Below is a small trained network, with its code and all its weights. Each question gives an input and a class and asks what happens when units are switched off, that is, made to give their printed mean instead of their output.

import numpy as np


def w(rows, s, z=0):
    codes = np.array(rows[::2]) - 128.0
    scale = np.full(codes.shape[1], s)
    scale[-1] = z or s
    return codes * scale


def norm(h):
    return h / np.sqrt((h * h).mean(-1, keepdims=True) + 1e-5)


def f(y):
    return np.maximum(y, 0)


def log_softmax(a):
    a = a - a.max(-1, keepdims=True)
    return a - np.log(np.exp(a).sum(-1, keepdims=True))


def net(x, mask):
    res = np.array(x, float).reshape(1, 6) / 4 @ E
    u = 0
    for l in range(2):
        y = f(norm(res) @ A[l][:, :-1].T + A[l][:, -1])
        res = res + np.where(mask[u : u + 13], y, B[l][:, -1]) @ B[l][:, :-1]
        u += 13
    return log_softmax(norm(res)[-1] @ U[:, :-1].T + U[:, -1])


A, B = {}, {}
E = w([
[104,15,123,123,165,24,121,157],'x0',
[127,128,128,128,126,129,125,126],'x1',
[184,122,109,132,183,65,143,2],'x2',
[128,130,128,128,127,125,129,129],'x3',
[129,127,127,129,128,128,127,128],'x4',
[116,139,217,187,178,142,116,132],'x5',
],0.0045)
A[0] = w([
[159,141,127,100,99,180,136,127,50],'L0N1',
[93,139,245,190,196,138,125,124,153],'L0N2',
[148,218,137,135,56,252,130,161,169],'L0N3',
[134,83,86,69,140,96,135,138,36],'L0N4',
[111,131,61,50,68,148,131,186,61],'L0N5',
[220,83,126,134,170,104,117,30,60],'L0N6',
[110,123,112,130,123,117,154,142,42],'L0N7',
[66,60,112,132,155,76,134,205,100],'L0N8',
[157,62,120,131,181,50,135,99,4],'L0N9',
[149,144,18,75,8,93,166,91,116],'L0N10',
[183,163,104,156,176,118,176,2,92],'L0N11',
[129,133,144,164,90,148,115,167,94],'L0N12',
[133,232,97,131,154,138,140,72,102],'L0N13',
],0.0047,0.0024)
B[0] = w([
[101,94,103,123,163,120,111,149,151],'L0N1',
[159,129,202,77,199,172,152,112,220],'L0N2',
[40,148,103,136,198,2,164,103,254],'L0N3',
[118,125,157,213,76,108,160,91,174],'L0N4',
[105,132,132,206,87,146,164,36,199],'L0N5',
[43,193,115,142,183,109,204,134,212],'L0N6',
[123,124,132,143,115,141,93,102,130],'L0N7',
[250,110,149,108,72,220,93,135,220],'L0N8',
[2,174,105,159,160,102,142,150,197],'L0N9',
[131,100,84,62,215,201,97,209,235],'L0N10',
[232,163,145,69,43,157,43,126,229],'L0N11',
[109,101,112,90,176,71,119,128,159],'L0N12',
[176,100,147,109,72,177,112,160,190],'L0N13',
],0.0041,0.0048)
A[1] = w([
[69,113,144,150,118,86,169,146,146],'L1N1',
[129,166,100,141,132,120,165,90,181],'L1N2',
[176,52,170,142,93,199,111,176,117],'L1N3',
[44,121,132,148,131,40,143,171,157],'L1N4',
[144,74,60,97,46,145,124,160,81],'L1N5',
[133,84,114,113,189,44,144,88,143],'L1N6',
[156,78,101,156,2,149,126,117,4],'L1N7',
[136,111,119,167,34,105,125,128,53],'L1N8',
[228,111,163,142,43,146,86,142,136],'L1N9',
[96,108,122,125,189,126,138,123,129],'L1N10',
[82,122,35,141,67,60,127,138,113],'L1N11',
[128,165,203,153,66,114,140,84,63],'L1N12',
[44,137,135,147,161,164,197,172,156],'L1N13',
],0.0069,0.0032)
B[1] = w([
[178,172,148,92,143,123,114,110,206],'L1N1',
[158,1,136,116,100,144,113,188,212],'L1N2',
[220,39,66,86,115,87,56,137,230],'L1N3',
[197,180,166,86,129,156,141,73,254],'L1N4',
[133,248,230,157,143,53,140,97,241],'L1N5',
[36,175,110,158,126,172,130,200,229],'L1N6',
[150,254,187,215,65,16,143,127,175],'L1N7',
[142,215,104,161,56,74,156,116,150],'L1N8',
[30,102,93,152,172,146,166,138,206],'L1N9',
[91,140,113,140,104,110,122,160,203],'L1N10',
[117,14,71,179,31,213,149,78,236],'L1N11',
[123,103,198,189,97,120,187,122,156],'L1N12',
[77,74,81,175,160,74,117,144,251],'L1N13',
],0.0058,0.0043)
U = w([
[42,96,19,151,86,174,173,113,243],'0',
[31,167,183,157,222,80,153,161,166],'1',
[196,139,130,175,40,26,117,134,119],'2',
[197,18,151,97,180,104,62,197,57],'3',
[234,156,59,18,114,192,119,108,90],'4',
[211,166,247,127,139,195,169,65,8],'5',
],0.013,0.0014)

Each question gives the input, the list of numbers given to net, and the class t.
The units are the neurons (one row each of A and B). Each row of codes is followed by its name. A weight is (code - 128) times the scale printed after its matrix; where a second scale follows, it is the last column's (A, B and U).
mask holds one flag per neuron, layer by layer. A switched-off neuron (its flag False) gives its mean, the last column of its row in B, instead of its output. The means were averaged over made-up inputs and are rounded, as every weight is.
A unit's drop is (log p(t) with every unit on - log p(t) with that unit switched off) / (log p(t) with every unit on - log p(t) with every unit switched off).
most important unit: the unit with the biggest drop
k most important neurons: the k neurons with the biggest drops, biggest first
k most important neurons of layer l: the k neurons of layer l with the biggest drops, biggest first
drop of u: that unit's drop, to one decimal
input [-6,0,8,5,-6,-1], class 4: most important unit	L1N5
input [0,4,4,-4,1,-1], class 4: 3 most important neurons of layer 0	L0N11, L0N3, L0N6
input [0,2,7,2,0,0], class 4: 4 most important neurons of layer 0	L0N11, L0N3, L0N6, L0N5
input [7,-8,-1,2,1,0], class 2: 4 most important neurons	L0N8, L0N10, L0N2, L0N4
input [4,5,-3,-2,-2,0], class 2: 4 most important neurons	L1N7, L0N10, L1N3, L0N2
input [-8,-5,5,5,-3,0], class 4: 2 most important neurons	L1N5, L0N5
input [3,6,8,-7,-7,1], class 1: 2 most important neurons	L1N6, L1N11
input [5,-4,1,-2,8,-2], class 0: 2 most important neurons of layer 1	L1N11, L1N6
input [-2,-6,1,-2,3,0], class 4: 3 most important neurons of layer 0	L0N11, L0N5, L0N8
input [1,-5,0,2,-7,-5], class 2: 4 most important neurons	L0N3, L0N6, L0N4, L0N2
input [4,8,-1,5,-4,-8], class 2: 2 most important neurons	L1N5, L0N3
input [-5,-3,0,-6,-7,6], class 1: 2 most important neurons	L0N3, L0N8
input [6,-6,-8,8,-8,-1], class 2: 2 most important neurons	L0N10, L1N7
input [6,7,3,-8,-3,-8], class 0: most important unit	L1N11
input [5,6,6,-4,-8,-1], class 0: 2 most important neurons of layer 1	L1N6, L1N11
input [-2,-4,7,-6,4,-1], class 4: 2 most important neurons	L0N11, L1N5
input [8,4,8,1,-7,-3], class 0: 2 most important neurons	L1N6, L1N11
input [-6,-7,2,1,-6,0], class 4: 3 most important neurons	L1N5, L0N5, L0N4
input [4,1,-5,-6,2,-2], class 2: drop of L1N3	0.1
input [2,7,-4,6,5,-1], class 2: most important unit	L1N3
input [2,0,4,8,2,0], class 0: drop of L0N2	0.6
